The symbols move the states like this.
Ruk ! Nuz
Ruk & Mif
Ruk $ Zem
Ruk ^ Zib
Lum ! Fip
Lum & Det
Lum $ Dof
Lum ^ Tav
Lep ! Nuf
Lep & Kes
Lep $ Mup
Lep ^ Ton
Kup ! Gam
Kup & Gol
Kup $ Guk
Kup ^ Lam
Ton ! Mam
Ton & Fis
Ton $ Lep
Ton ^ Tok
Daz ! Buk
Daz & Mak
Daz $ Fod
Daz ^ Lav
Pov ! Nel
Pov & Tar
Pov $ Soz
Pov ^ Kob
Soz ! Nat
Soz & Mam
Soz $ Lin
Soz ^ Pov
Zib ! Gez
Zib & Lir
Zib $ Ruk
Zib ^ Seg
Fip ! Dor
Fip & Dof
Fip $ Ger
Fip ^ Zod
Vav ! Rol
Vav & Rap
Vav $ Sir
Vav ^ Kes
Kob ! Tam
Kob & Tem
Kob $ Pov
Kob ^ Ger
Fem ! Vam
Fem & Fet
Fem $ Vuf
Fem ^ Rol
Vev ! Rul
Vev & Dat
Vev $ Tef
Vev ^ Mak
Fud ! Piz
Fud & Rad
Fud $ Nus
Fud ^ Guk
Rof ! Lum
Rof & Rol
Rof $ Det
Rof ^ Nuf
Dil ! Bug
Dil & Gez
Dil $ Kep
Dil ^ Ged
Mam ! Lin
Mam & Lep
Mam $ Nuf
Mam ^ Tar
Tok ! Tar
Tok & Buk
Tok $ Ton
Tok ^ Sok
Tav ! Zod
Tav & Rof
Tav $ Lum
Tav ^ Lin
Mus ! Rem
Mus & Piz
Mus $ Tel
Mus ^ Fuz
Bil ! Mif
Bil & Tav
Bil $ Zod
Bil ^ Nat
Dat ! Tef
Dat & Lam
Dat $ Vef
Dat ^ Bug
Fod ! Fis
Fod & Vev
Fod $ Rul
Fod ^ Daz
Zad ! Mus
Zad & Fud
Zad $ Piz
Zad ^ Gam
Rem ! Lav
Rem & Tel
Rem $ Vib
Rem ^ Vas
Vib ! Daz
Vib & Gek
Vib $ Mak
Vib ^ Rem
Zos ! Gol
Zos & Dor
Zos $ Gor
Zos ^ Zem
Gor ! Tor
Gor & Mev
Gor $ Nop
Gor ^ Zos
Nuz ! Lam
Nuz & Zem
Nuz $ Ral
Nuz ^ Gez
Det ! Dof
Det & Fem
Det $ Vam
Det ^ Rof
Nuf ! Tav
Nuf & Mup
Nuf $ Rof
Nuf ^ Mam
Mev ! Nop
Mev & Kob
Mev $ Tam
Mev ^ Dor
Tor ! Fud
Tor & Nop
Tor $ Rad
Tor ^ Gol
Dof ! Ger
Dof & Vam
Dof $ Seb
Dof ^ Lum
Ded ! Seg
Ded & Nel
Ded $ Vil
Ded ^ Nop
Ged ! Gek
Ged & Dig
Ged $ Dil
Ged ^ Piz
Gek ! Mak
Gek & Dil
Gek $ Bug
Gek ^ Tel
Lin ! Bil
Lin & Nuf
Lin $ Tav
Lin ^ Soz
Sir ! Fem
Sir & Vas
Sir $ Fet
Sir ^ Vav
Fis ! Lep
Fis & Rul
Fis $ Kes
Fis ^ Buk
Vef ! Bap
Vef & Kup
Vef $ Gam
Vef ^ Dat
Sok ! Tem
Sok & Kov
Sok $ Tok
Sok ^ Vam
Tef ! Bet
Tef & Vef
Tef $ Bap
Tef ^ Vev
Kov ! Tok
Kov & Daz
Kov $ Buk
Kov ^ Vuf
Kep ! Dat
Kep & Nuz
Kep $ Lam
Kep ^ Dil
Tem ! Pov
Tem & Tok
Tem $ Tar
Tem ^ Seb
Mif ! Zem
Mif & Zod
Mif $ Rur
Mif ^ Lir
Vil ! Zib
Vil & Nat
Vil $ Lir
Vil ^ Ded
Gez ! Kep
Gez & Ruk
Gez $ Nuz
Gez ^ Dig
Rad ! Nus
Rad & Ded
Rad $ Seg
Rad ^ Tor
Buk ! Ton
Buk & Fod
Buk $ Fis
Buk ^ Kov
Rap ! Sir
Rap & Fuz
Rap $ Vas
Rap ^ Bet
Zod ! Rur
Zod & Lum
Zod $ Fip
Zod ^ Bil
Zem ! Ral
Zem & Rur
Zem $ Zos
Zem ^ Ruk
Lav ! Kov
Lav & Vib
Lav $ Daz
Lav ^ Fet
Seg ! Dig
Seg & Vil
Seg $ Zib
Seg ^ Rad
Kes ! Mup
Kes & Bet
Kes $ Vav
Kes ^ Fis
Nus ! Ged
Nus & Seg
Nus $ Dig
Nus ^ Fud
Nel ! Vil
Nel & Soz
Nel $ Nat
Nel ^ Tam
Fuz ! Vas
Fuz & Zad
Fuz $ Mus
Fuz ^ Bap
Nat ! Lir
Nat & Lin
Nat $ Bil
Nat ^ Nel
Seb ! Kob
Seb & Sok
Seb $ Tem
Seb ^ Dof
Lam ! Vef
Lam & Ral
Lam $ Kup
Lam ^ Kep
Vas ! Fet
Vas & Mus
Vas $ Rem
Vas ^ Rap
Guk ! Zad
Guk & Tor
Guk $ Fud
Guk ^ Kup
Bap ! Rap
Bap & Gam
Bap $ Fuz
Bap ^ Tef
Rul ! Kes
Rul & Tef
Rul $ Bet
Rul ^ Fod
Mak ! Fod
Mak & Bug
Mak $ Vev
Mak ^ Vib
Vuf ! Sok
Vuf & Lav
Vuf $ Kov
Vuf ^ Fem
Bug ! Vev
Bug & Kep
Bug $ Dat
Bug ^ Gek
Mup ! Rof
Mup & Vav
Mup $ Rol
Mup ^ Lep
Rol ! Det
Rol & Sir
Rol $ Fem
Rol ^ Mup
Ger ! Mev
Ger & Seb
Ger $ Kob
Ger ^ Fip
Piz ! Tel
Piz & Nus
Piz $ Ged
Piz ^ Zad
Tel ! Vib
Tel & Ged
Tel $ Gek
Tel ^ Mus
Lir ! Ruk
Lir & Bil
Lir $ Mif
Lir ^ Vil
Tar ! Soz
Tar & Ton
Tar $ Mam
Tar ^ Tem
Ral ! Kup
Ral & Zos
Ral $ Gol
Ral ^ Nuz
Nop ! Rad
Nop & Tam
Nop $ Ded
Nop ^ Gor
Dig ! Dil
Dig & Zib
Dig $ Gez
Dig ^ Nus
Gol ! Guk
Gol & Gor
Gol $ Tor
Gol ^ Ral
Bet ! Vav
Bet & Bap
Bet $ Rap
Bet ^ Rul
Fet ! Vuf
Fet & Rem
Fet $ Lav
Fet ^ Sir
Gam ! Fuz
Gam & Guk
Gam $ Zad
Gam ^ Vef
Vam ! Seb
Vam & Vuf
Vam $ Sok
Vam ^ Det
Rur ! Zos
Rur & Fip
Rur $ Dor
Rur ^ Mif
Dor ! Gor
Dor & Ger
Dor $ Mev
Dor ^ Rur
Tam ! Ded
Tam & Pov
Tam $ Nel
Tam ^ Mev

In the rows, 52 means zero.

The rows follow the links: the fewer symbols apart two states are, the more alike their rows tend to be.

Row, then state:
[ 41,  76,  39,  62,  55,  60,  58,   9,  28,  66,  74,  27,  39,  54,  61,  47,  55,  59,  45,  58,  71,  57,  68,  71,  46,  64,  62,  53,  44,  34,  27,  58,  47,  65,  61,  43,  53,  65,  65,  72,  57,  38,  73,  67,  43,  46,  52,  67,  59,  60,  38,  59,  35,  66,  58,  76,  49,  49,  47,  66,  38]; state Ton
[ 57,  45,  58,  38,  53,  43,  45,  81,  73,  42,  22,  71,  56,  60,  49,  67,  55,  54,  77,  44,  38,  51,  55,  51,  56,  22,  39,  50,  73,  78,  75,  38,  52,  47,  49,  46,  53,  49,  44,  31,  43,  55,  47,  35,  54,  43,  31,  49,  50,  43,  64,  39,  66,  53,  48,  25,  52,  50,  89,  38,  53]; state Dil
[ 44,  75,  65,  50,  58,  35,  54,  48,  62,  58,  84,  52,  44,  34,  62,  63,  49,  68,  62,  45,  54,  72,  66,  62,  44,  41,  59,  77,  67,  40,  64,  60,  65,  58,  54,  51,  52,  41,  27,  46,  61,  66,  75,  53,  45,  47,  36,  65,  92,  31,  37,  43,  41,  69,  41,  38,  40,  64,  65,  40,  45]; state Fet
[ 57,  90,  44,  78,  48,  57,  62,  28,  40,  72,  81,  37,  35,  39,  72,  49,  62,  66,  49,  62,  60,  63,  56,  72,  60,  49,  64,  66,  55,  60,  37,  47,  42,  62,  66,  56,  40,  59,  56,  43,  49,  48,  57,  42,  49,  60,  30,  43,  55,  53,  22,  67,  32,  70,  58,  40,  38,  60,  43,  73,  47]; state Nuf
[ 38,  68,  44,  55,  57,  57,  56,  14,  31,  64,  77,  32,  46,  50,  57,  47,  50,  56,  41,  55,  70,  58,  67,  65,  41,  72,  61,  54,  40,  23,  32,  65,  54,  63,  59,  47,  56,  60,  56,  78,  61,  44,  75,  75,  43,  46,  61,  71,  67,  58,  43,  57,  37,  62,  54,  83,  53,  52,  44,  61,  40]; state Mup
[ 37,  65,  47,  37,  62,  47,  47,  31,  43,  52,  36,  48,  44,  67,  52,  64,  53,  59,  73,  38,  58,  55,  84,  69,  39,  33,  48,  47,  65,  47,  52,  47,  49,  61,  53,  29,  59,  63,  54,  64,  53,  40,  81,  61,  39,  27,  36,  77,  67,  46,  57,  39,  52,  68,  53,  60,  54,  43,  97,  43,  35]; state Rem
[ 73,  47,  54,  67,  41,  58,  56,  82,  65,  54,  44,  64,  56,  48,  55,  49,  59,  51,  52,  61,  38,  50,  29,  44,  71,  44,  51,  54,  55,  85,  61,  39,  45,  44,  56,  66,  42,  46,  53,  23,  42,  58,  22,  26,  62,  68,  44,  24,  32,  55,  48,  64,  59,  45,  55,  24,  48,  59,  38,  63,  68]; state Ded
[ 60,  85,  50,  83,  46,  54,  64,  41,  48,  70,  89,  40,  38,  31,  71,  46,  59,  67,  46,  63,  58,  67,  47,  66,  62,  53,  65,  72,  54,  61,  44,  50,  48,  58,  65,  62,  38,  50,  49,  37,  52,  54,  50,  39,  52,  66,  34,  38,  58,  48,  22,  68,  34,  65,  55,  35,  36,  65,  35,  70,  54]; state Tar
[ 65,  54,  34,  73,  45,  74,  56,  41,  36,  63,  37,  44,  48,  63,  55,  41,  61,  47,  43,  65,  56,  40,  40,  58,  68,  59,  52,  36,  42,  73,  31,  39,  31,  50,  60,  57,  44,  69,  80,  51,  39,  34,  33,  45,  59,  61,  53,  33,  14,  74,  46,  72,  51,  49,  67,  55,  55,  46,  37,  79,  56]; state Tam
[ 55,  38,  69,  33,  56,  36,  46,  86,  78,  38,  37,  73,  61,  50,  46,  68,  47,  53,  69,  39,  36,  54,  52,  43,  50,  31,  43,  59,  69,  61,  80,  50,  63,  45,  43,  51,  55,  40,  33,  35,  53,  66,  51,  42,  56,  44,  42,  55,  68,  37,  67,  35,  68,  48,  42,  30,  52,  53,  78,  28,  56]; state Zad
[ 39,  73,  49,  42,  61,  44,  50,  35,  48,  54,  46,  47,  41,  58,  58,  66,  56,  66,  76,  40,  57,  61,  83,  72,  41,  28,  51,  55,  70,  52,  55,  46,  50,  62,  58,  33,  54,  62,  47,  55,  53,  44,  80,  54,  40,  33,  26,  71,  69,  42,  49,  39,  46,  72,  51,  45,  48,  49,  96,  43,  34]; state Rap
[ 54,  19,  47,  39,  52,  61,  42,  65,  51,  40,   6,  63,  65,  76,  37,  51,  52,  35,  55,  48,  46,  33,  48,  40,  55,  54,  42,  25,  45,  60,  54,  47,  44,  44,  44,  47,  61,  63,  69,  61,  46,  42,  39,  58,  57,  48,  69,  50,  21,  66,  80,  50,  71,  36,  56,  66,  71,  38,  60,  50,  56]; state Nuz
[ 57,  13,  54,  38,  49,  60,  45,  74,  59,  37,  24,  66,  69,  66,  35,  47,  47,  32,  43,  53,  45,  35,  35,  31,  57,  64,  42,  33,  40,  54,  57,  53,  55,  41,  41,  56,  59,  53,  61,  59,  51,  53,  31,  57,  61,  57,  80,  47,  31,  62,  79,  51,  71,  29,  55,  66,  68,  44,  42,  46,  63]; state Tor
[ 62,  82,  52,  79,  45,  54,  63,  46,  51,  69,  91,  41,  42,  30,  70,  47,  58,  66,  44,  65,  56,  67,  44,  62,  61,  55,  64,  73,  55,  59,  46,  53,  52,  58,  63,  65,  40,  46,  46,  37,  53,  58,  48,  38,  54,  68,  39,  38,  60,  48,  23,  65,  35,  63,  54,  33,  36,  68,  27,  70,  54]; state Tem
[ 59,  89,  45,  81,  48,  57,  62,  34,  42,  71,  84,  38,  35,  36,  71,  47,  60,  67,  48,  63,  59,  65,  51,  68,  58,  49,  62,  70,  56,  62,  40,  47,  45,  60,  64,  59,  39,  55,  53,  39,  51,  52,  54,  40,  51,  64,  31,  41,  57,  51,  20,  69,  35,  69,  55,  37,  35,  63,  40,  73,  51]; state Mam
[ 37,  64,  59,  48,  59,  45,  54,  33,  47,  54,  88,  40,  52,  38,  52,  51,  43,  56,  39,  51,  63,  64,  61,  54,  35,  72,  63,  68,  44,  16,  46,  73,  68,  58,  52,  53,  58,  44,  40,  73,  67,  60,  76,  74,  44,  49,  66,  73,  85,  48,  47,  48,  39,  58,  46,  73,  50,  57,  38,  44,  45]; state Kov
[ 63,  51,  34,  72,  43,  72,  57,  40,  34,  63,  41,  42,  49,  61,  54,  40,  61,  45,  41,  65,  59,  39,  41,  57,  66,  64,  53,  35,  38,  66,  30,  42,  32,  51,  59,  55,  47,  67,  80,  56,  41,  35,  35,  49,  57,  62,  60,  35,  14,  74,  48,  73,  52,  48,  68,  62,  57,  45,  32,  80,  56]; state Nel
[ 45,  29,  71,  24,  60,  37,  45,  77,  72,  33,  43,  69,  67,  53,  39,  63,  41,  47,  62,  37,  43,  54,  56,  37,  40,  49,  45,  55,  60,  38,  75,  64,  73,  47,  40,  49,  64,  37,  31,  55,  60,  67,  60,  64,  50,  43,  64,  68,  74,  40,  76,  31,  63,  43,  42,  55,  60,  52,  69,  21,  56]; state Bug
[ 34,  38,  55,  23,  65,  47,  42,  45,  51,  38,  34,  55,  58,  68,  40,  61,  43,  46,  62,  37,  56,  47,  72,  51,  35,  53,  46,  42,  54,  30,  57,  61,  62,  55,  42,  36,  67,  55,  50,  76,  60,  49,  73,  75,  45,  33,  64,  80,  67,  50,  74,  35,  59,  51,  48,  78,  64,  42,  78,  31,  43]; state Bap
[ 49,  87,  40,  74,  51,  61,  59,  14,  30,  72,  74,  30,  35,  49,  69,  48,  60,  63,  51,  60,  68,  60,  65,  75,  53,  52,  63,  58,  49,  51,  29,  48,  40,  66,  66,  47,  46,  65,  64,  58,  51,  38,  66,  53,  44,  51,  38,  54,  51,  56,  28,  64,  33,  72,  61,  57,  44,  52,  49,  73,  42]; state Vam
[ 58,  42,  62,  37,  54,  39,  44,  84,  75,  42,  27,  72,  56,  57,  49,  69,  53,  54,  74,  42,  37,  52,  55,  47,  56,  25,  40,  54,  73,  74,  78,  42,  57,  45,  46,  48,  53,  45,  39,  32,  47,  61,  49,  36,  55,  46,  33,  51,  55,  38,  65,  37,  67,  51,  46,  24,  52,  52,  86,  35,  56]; state Ged
[ 54,  16,  46,  37,  52,  61,  44,  67,  51,  38,  13,  64,  65,  74,  37,  49,  50,  32,  52,  49,  48,  32,  44,  38,  56,  58,  40,  26,  42,  58,  53,  48,  46,  44,  42,  49,  62,  57,  67,  63,  47,  45,  37,  59,  58,  50,  74,  49,  24,  66,  81,  48,  72,  33,  57,  67,  69,  40,  53,  51,  58]; state Ral
[ 40,  66,  64,  46,  57,  38,  55,  41,  56,  55,  91,  45,  52,  33,  55,  52,  43,  59,  46,  49,  58,  69,  61,  52,  38,  65,  63,  72,  52,  22,  55,  72,  72,  60,  53,  56,  57,  40,  30,  64,  65,  70,  75,  67,  46,  50,  59,  71,  93,  38,  44,  45,  38,  60,  43,  63,  46,  63,  43,  39,  47]; state Fis
[ 61,  76,  56,  79,  45,  52,  64,  49,  52,  67,  93,  43,  43,  27,  67,  44,  56,  63,  39,  65,  56,  64,  38,  56,  61,  60,  66,  74,  52,  55,  47,  55,  55,  56,  63,  69,  38,  43,  45,  36,  54,  62,  44,  40,  58,  71,  43,  36,  60,  49,  26,  68,  36,  61,  51,  35,  36,  67,  24,  67,  58]; state Seb
[ 43,  79,  61,  49,  59,  36,  52,  46,  60,  55,  73,  52,  41,  39,  62,  65,  51,  68,  69,  44,  54,  70,  71,  67,  42,  35,  56,  73,  70,  49,  63,  55,  60,  62,  58,  46,  48,  46,  33,  44,  58,  58,  76,  49,  44,  42,  26,  66,  87,  33,  40,  41,  43,  72,  43,  36,  40,  61,  79,  41,  43]; state Daz
[ 62,  15,  60,  43,  46,  57,  48,  83,  63,  38,  32,  67,  69,  57,  39,  47,  47,  36,  42,  56,  40,  38,  27,  26,  59,  65,  45,  40,  42,  54,  61,  55,  58,  39,  42,  62,  59,  42,  54,  50,  54,  61,  25,  52,  64,  63,  80,  43,  35,  59,  74,  52,  69,  29,  53,  57,  62,  50,  33,  47,  68]; state Seg
[ 37,  33,  58,  22,  64,  44,  43,  50,  54,  36,  37,  59,  61,  63,  38,  60,  44,  45,  60,  37,  51,  49,  69,  47,  35,  55,  45,  44,  52,  28,  61,  63,  65,  52,  42,  38,  68,  51,  47,  72,  62,  52,  73,  75,  46,  35,  67,  79,  70,  47,  76,  33,  61,  48,  44,  74,  64,  43,  75,  29,  44]; state Fuz

Each walk starts at a row. The symbols on each line, taken left to right, move it on to the next state.
Each answer is a row, close to the row of the state it stands for.
[ 59,  42,  49,  41,  53,  53,  44,  70,  61,  44,   8,  65,  54,  73,  47,  65,  58,  50,  77,  45,  42,  41,  58,  54,  58,  24,  40,  37,  68,  81,  65,  33,  43,  46,  49,  42,  53,  62,  60,  39,  39,  43,  48,  39,  54,  41,  35,  48,  33,  52,  66,  44,  68,  52,  54,  35,  59,  43,  90,  46,  51]
& $ ^: [ 55,  14,  50,  38,  50,  61,  45,  73,  56,  37,  18,  64,  67,  70,  37,  49,  49,  35,  48,  51,  47,  33,  39,  35,  54,  65,  42,  29,  42,  55,  54,  53,  50,  42,  42,  52,  62,  54,  63,  60,  49,  50,  34,  58,  59,  54,  78,  49,  26,  64,  78,  50,  71,  31,  55,  68,  70,  42,  46,  49,  62]
$ &: [ 75,  42,  58,  64,  42,  55,  55,  86,  68,  51,  46,  66,  58,  46,  53,  50,  56,  48,  50,  60,  38,  48,  26,  40,  71,  45,  50,  54,  56,  81,  62,  44,  49,  42,  52,  69,  43,  46,  50,  27,  44,  62,  22,  28,  66,  69,  49,  24,  34,  56,  48,  62,  60,  41,  53,  26,  48,  59,  36,  59,  69]
[ 43,  81,  58,  49,  60,  38,  52,  41,  57,  56,  66,  50,  40,  45,  62,  66,  53,  70,  72,  42,  54,  68,  77,  70,  44,  30,  54,  68,  72,  52,  62,  49,  58,  61,  58,  42,  51,  50,  38,  45,  55,  56,  77,  49,  43,  39,  24,  65,  84,  34,  40,  40,  43,  72,  45,  36,  42,  58,  85,  40,  40]
^ $ & ^: [ 34,  54,  47,  30,  63,  47,  46,  32,  46,  48,  33,  48,  48,  69,  46,  65,  51,  53,  69,  40,  61,  51,  81,  64,  37,  43,  46,  41,  58,  40,  50,  52,  51,  59,  49,  30,  63,  63,  55,  72,  56,  38,  82,  67,  42,  28,  46,  78,  63,  50,  66,  36,  55,  62,  49,  69,  59,  41,  92,  39,  35]
$ & $: [ 49,  33,  70,  26,  57,  34,  45,  84,  77,  35,  43,  72,  64,  50,  41,  66,  44,  50,  65,  39,  38,  55,  52,  37,  45,  41,  44,  58,  63,  49,  79,  58,  70,  46,  41,  53,  61,  35,  30,  45,  57,  70,  56,  52,  55,  46,  53,  61,  73,  37,  70,  32,  66,  46,  39,  40,  55,  53,  71,  22,  56]
[ 43,  73,  67,  47,  58,  35,  54,  50,  61,  54,  88,  49,  47,  32,  60,  60,  45,  68,  57,  45,  54,  71,  65,  57,  40,  50,  61,  78,  65,  33,  62,  65,  70,  58,  53,  53,  52,  39,  25,  48,  64,  68,  75,  57,  46,  49,  40,  67,  96,  32,  41,  41,  41,  66,  41,  44,  40,  65,  59,  37,  46]
$ & $: [ 35,  58,  46,  34,  64,  47,  45,  30,  45,  49,  34,  48,  48,  70,  48,  65,  53,  57,  71,  38,  60,  51,  81,  67,  39,  38,  48,  44,  63,  44,  53,  49,  50,  59,  51,  30,  62,  64,  57,  68,  54,  40,  81,  65,  39,  28,  39,  78,  63,  48,  61,  38,  53,  65,  52,  66,  56,  40,  95,  40,  34]
& & &: [ 54,  21,  44,  38,  53,  61,  44,  63,  50,  39,   5,  60,  62,  78,  39,  53,  55,  38,  58,  47,  47,  32,  51,  46,  57,  47,  40,  25,  47,  65,  52,  43,  42,  46,  45,  44,  59,  63,  70,  59,  44,  39,  42,  55,  57,  45,  62,  51,  20,  66,  78,  48,  71,  40,  59,  62,  67,  36,  68,  51,  54]
[ 69,  56,  37,  74,  43,  70,  57,  52,  43,  62,  35,  50,  47,  60,  58,  43,  63,  49,  50,  65,  52,  42,  38,  56,  71,  48,  51,  40,  50,  82,  38,  35,  29,  50,  60,  57,  43,  68,  75,  41,  37,  38,  31,  33,  58,  62,  45,  28,  13,  67,  46,  71,  55,  50,  66,  41,  52,  50,  42,  80,  58]
! $ !: [ 60,  15,  58,  42,  49,  57,  48,  82,  61,  37,  29,  67,  71,  60,  37,  46,  48,  34,  42,  53,  41,  38,  32,  29,  57,  66,  44,  36,  41,  54,  59,  55,  55,  39,  42,  61,  60,  47,  56,  54,  51,  58,  29,  56,  61,  60,  81,  44,  32,  63,  77,  52,  71,  29,  54,  61,  65,  46,  36,  46,  67]
! ^ $: [ 55,  30,  43,  40,  52,  60,  43,  62,  53,  41,   2,  63,  57,  79,  42,  57,  56,  42,  66,  45,  47,  36,  55,  50,  57,  37,  39,  27,  56,  73,  55,  38,  40,  46,  48,  39,  57,  66,  69,  52,  42,  37,  44,  49,  53,  41,  51,  50,  23,  63,  73,  49,  70,  45,  59,  52,  66,  37,  80,  50,  52]
[ 73,  50,  51,  71,  41,  58,  56,  76,  61,  56,  43,  61,  52,  50,  58,  48,  62,  53,  52,  63,  42,  48,  31,  47,  74,  43,  49,  50,  57,  88,  55,  38,  41,  45,  56,  65,  40,  51,  58,  24,  39,  54,  21,  26,  61,  70,  41,  24,  27,  57,  46,  65,  58,  45,  57,  24,  47,  57,  40,  68,  65]
^ $ $: [ 73,  54,  46,  73,  40,  61,  56,  68,  55,  58,  40,  59,  50,  55,  60,  48,  62,  51,  54,  64,  44,  47,  33,  51,  73,  40,  50,  48,  54,  88,  51,  37,  40,  45,  58,  63,  40,  55,  63,  26,  37,  51,  24,  25,  60,  67,  40,  21,  23,  59,  44,  67,  55,  49,  59,  27,  49,  55,  42,  72,  63]
& ^ $: [ 59,  48,  38,  69,  44,  71,  58,  37,  32,  59,  50,  43,  54,  59,  51,  36,  56,  41,  33,  67,  61,  42,  39,  51,  63,  75,  56,  37,  31,  54,  27,  51,  38,  51,  58,  58,  49,  65,  76,  63,  48,  38,  36,  56,  59,  64,  72,  38,  22,  73,  50,  74,  49,  44,  65,  71,  58,  45,  21,  77,  57]
[ 58,  43,  55,  39,  53,  46,  45,  76,  68,  42,  17,  70,  53,  64,  47,  65,  57,  53,  77,  42,  39,  48,  57,  52,  58,  22,  40,  47,  72,  82,  71,  34,  48,  47,  49,  46,  53,  53,  49,  34,  42,  52,  47,  33,  54,  42,  32,  48,  44,  44,  64,  41,  67,  52,  50,  27,  55,  47,  90,  40,  52]
!: [ 47,  31,  72,  26,  58,  36,  44,  80,  76,  33,  43,  71,  65,  51,  41,  64,  44,  48,  60,  39,  40,  55,  53,  36,  44,  44,  46,  57,  62,  41,  78,  61,  71,  47,  39,  51,  62,  38,  31,  50,  60,  69,  58,  56,  54,  44,  60,  65,  75,  38,  73,  31,  66,  43,  39,  48,  57,  54,  70,  24,  55]
&: [ 58,  44,  52,  41,  52,  50,  47,  72,  63,  42,  12,  68,  55,  68,  48,  66,  59,  51,  75,  43,  39,  45,  58,  54,  59,  21,  39,  42,  70,  82,  68,  34,  45,  46,  49,  43,  50,  59,  55,  35,  42,  47,  47,  38,  53,  41,  32,  47,  39,  49,  65,  42,  68,  53,  52,  31,  55,  47,  90,  45,  51]
[ 42,  79,  54,  48,  59,  40,  51,  40,  55,  56,  57,  48,  41,  50,  60,  67,  56,  69,  74,  42,  55,  65,  80,  72,  43,  28,  54,  64,  72,  53,  60,  48,  54,  61,  54,  39,  52,  54,  41,  47,  52,  51,  77,  51,  41,  36,  23,  69,  78,  37,  41,  40,  45,  72,  46,  40,  42,  55,  90,  43,  39]
^ ! $: [ 40,  69,  66,  47,  58,  37,  54,  45,  59,  54,  93,  47,  51,  32,  57,  56,  44,  61,  47,  48,  57,  71,  62,  53,  38,  61,  64,  77,  53,  24,  60,  70,  71,  60,  51,  55,  55,  36,  28,  58,  69,  68,  73,  65,  47,  50,  53,  70,  94,  35,  41,  43,  41,  62,  41,  56,  44,  65,  49,  38,  49]
& !: [ 42,  70,  66,  47,  59,  36,  55,  48,  61,  54,  89,  49,  49,  33,  58,  59,  45,  65,  52,  46,  55,  71,  64,  55,  39,  54,  59,  80,  60,  29,  62,  68,  71,  61,  52,  54,  53,  35,  27,  53,  65,  69,  76,  60,  47,  50,  50,  68,  96,  34,  40,  42,  40,  62,  42,  50,  42,  65,  53,  36,  50]
